Below are the code and all the weights of a small trained network. Each question names an input and a class and asks about switching units off, where a switched-off unit gives its printed mean instead of its output.

import numpy as np


def w(rows, s, z=0):
    codes = np.array(rows[::2]) - 128.0
    scale = np.full(codes.shape[1], s)
    scale[-1] = z or s
    return codes * scale


def f(y):
    return y / 2 * (1 + np.tanh(0.7978845608 * (y + 0.044715 * y**3)))


def log_softmax(a):
    a = a - a.max(-1, keepdims=True)
    return a - np.log(np.exp(a).sum(-1, keepdims=True))


def net(x, mask):
    res = np.array(x, float).reshape(1, 8) / 4 @ E
    y = f(res @ A[0][:, :-1].T + A[0][:, -1])
    res = res + np.where(mask, y, B[0][:, -1]) @ B[0][:, :-1]
    return log_softmax(res[-1] @ U[:, :-1].T + U[:, -1])


A, B = {}, {}
E = w([
[90,119,63,147],'x0',
[115,160,125,145],'x1',
[130,125,129,128],'x2',
[104,183,145,248],'x3',
[136,133,124,128],'x4',
[232,120,154,108],'x5',
[150,94,117,125],'x6',
[128,172,121,134],'x7',
],0.011)
A[0] = w([
[157,137,144,55,254],'N1',
[153,226,131,108,166],'N2',
[49,159,213,119,82],'N3',
[99,145,100,100,218],'N4',
[150,176,140,154,60],'N5',
[115,126,80,98,155],'N6',
[191,149,189,101,181],'N7',
[189,117,165,108,250],'N8',
[91,163,169,124,72],'N9',
[127,140,70,207,133],'N10',
[161,120,136,120,145],'N11',
[135,123,126,164,59],'N12',
[186,130,179,184,20],'N13',
[173,171,201,174,47],'N14',
[70,148,43,91,60],'N15',
[86,134,135,62,218],'N16',
[159,143,183,101,96],'N17',
[107,30,80,178,240],'N18',
[104,100,33,83,139],'N19',
[164,116,178,125,175],'N20',
[95,133,81,97,9],'N21',
[161,86,148,148,253],'N22',
[90,148,116,251,226],'N23',
[189,106,117,74,254],'N24',
[169,138,154,160,100],'N25',
[181,143,167,75,68],'N26',
[115,91,160,133,151],'N27',
[48,118,163,82,253],'N28',
[142,116,94,85,214],'N29',
[213,95,92,139,230],'N30',
[138,101,117,135,150],'N31',
],0.014,0.0029)
B[0] = w([
[65,219,64,56,210],'N1',
[132,102,74,53,166],'N2',
[213,135,92,168,162],'N3',
[88,66,6,91,158],'N4',
[195,103,169,137,153],'N5',
[97,65,38,129,157],'N6',
[98,220,196,13,206],'N7',
[155,216,153,31,208],'N8',
[197,97,105,150,142],'N9',
[70,181,189,117,195],'N10',
[123,155,159,135,154],'N11',
[73,97,226,202,136],'N12',
[245,1,187,122,176],'N13',
[180,83,201,112,188],'N14',
[49,58,75,115,181],'N15',
[133,156,55,77,177],'N16',
[72,169,151,57,168],'N17',
[88,231,157,216,186],'N18',
[58,68,35,123,192],'N19',
[146,179,209,87,174],'N20',
[95,54,122,86,146],'N21',
[219,201,123,147,172],'N22',
[90,222,239,219,252],'N23',
[117,205,73,108,222],'N24',
[203,74,246,159,159],'N25',
[36,177,144,56,189],'N26',
[186,176,96,128,137],'N27',
[251,181,36,76,180],'N28',
[115,134,47,99,178],'N29',
[124,196,130,194,201],'N30',
[132,149,119,169,137],'N31',
],0.0053,0.012)
U = w([
[142,162,58,57,254],'0',
[15,217,180,87,107],'1',
[177,178,176,184,229],'2',
[255,85,203,97,2],'3',
[60,58,58,109,2],'4',
],0.0071,0.0029)

Each question gives the input, the list of numbers given to net, and the class t.
The units are the neurons (one row each of A and B). Each row of codes is followed by its name. A weight is (code - 128) times the scale printed after its matrix; where a second scale follows, it is the last column's (A, B and U).
mask holds one flag per neuron, in row order. A switched-off neuron (its flag False) gives its mean, the last column of its row in B, instead of its output. The means were averaged over made-up inputs and are rounded, as every weight is.
A unit's drop is (log p(t) with every unit on - log p(t) with that unit switched off) / (log p(t) with every unit on - log p(t) with every unit switched off).
The circuit of an input: a set's keep is (log p(t) with only the set's units on - log p(t) with every unit switched off) / (log p(t) with every unit on - log p(t) with every unit switched off). Starting from the 12 units with the biggest drops (on a tie, the unit counted first), units are removed one at a time, each time the one whose removal leaves the highest keep (on an exact tie, the one counted first), for as long as the keep stays at least 0.8.
units of the circuit, in order: the units of the circuit, biggest drop first
unit that matters most: the unit with the biggest drop
top k neurons: the k neurons with the biggest drops, biggest first
drop of u: that unit's drop, to one decimal
input [-7,8,0,0,3,-6,0,2], class 0: units of the circuit, in order -> [N28 N18 N10]
input [-5,0,6,0,3,-2,-4,6], class 0: units of the circuit, in order -> [N23 N10]
input [-6,3,-7,8,4,1,-3,-7], class 3: units of the circuit, in order -> [N13 N14]
input [-4,-4,5,-3,-7,-2,0,-2], class 0: units of the circuit, in order -> [N23 N28]
input [-8,-7,0,0,8,-5,-2,-3], class 0: units of the circuit, in order -> [N23 N28]
input [-2,7,-8,-7,7,-6,-3,-1], class 0: units of the circuit, in order -> [N28]
input [-3,0,-1,7,1,3,-1,0], class 3: top 2 neurons -> [N13 N14]
input [-7,-8,0,-7,-8,5,6,-1], class 1: top 2 neurons -> [N26 N7]
input [-8,0,3,-2,8,8,-8,3], class 1: top 4 neurons -> [N26 N7 N1 N17]
input [-1,-4,-2,0,0,-6,-4,4], class 0: top 2 neurons -> [N28 N3]
input [1,-4,2,-8,7,-7,-2,-8], class 4: top 2 neurons -> [N19 N15]
input [0,-5,-7,1,8,-6,-2,-1], class 2: top 3 neurons -> [N1 N26 N7]
input [-1,-6,2,8,-3,4,-2,6], class 3: top 2 neurons -> [N13 N14]
input [-2,5,-4,7,5,0,2,-8], class 2: unit that matters most -> N23
input [-7,-2,-2,-8,1,6,-1,-3], class 1: drop of N26 -> 0.1
input [1,5,3,-5,6,0,-4,-6], class 4: drop of N16 -> -0.1
input [-8,-2,5,2,8,-4,-5,7], class 2: drop of N2 -> -0.1
input [-7,-3,2,-7,4,8,-5,1], class 1: drop of N18 -> 0.0
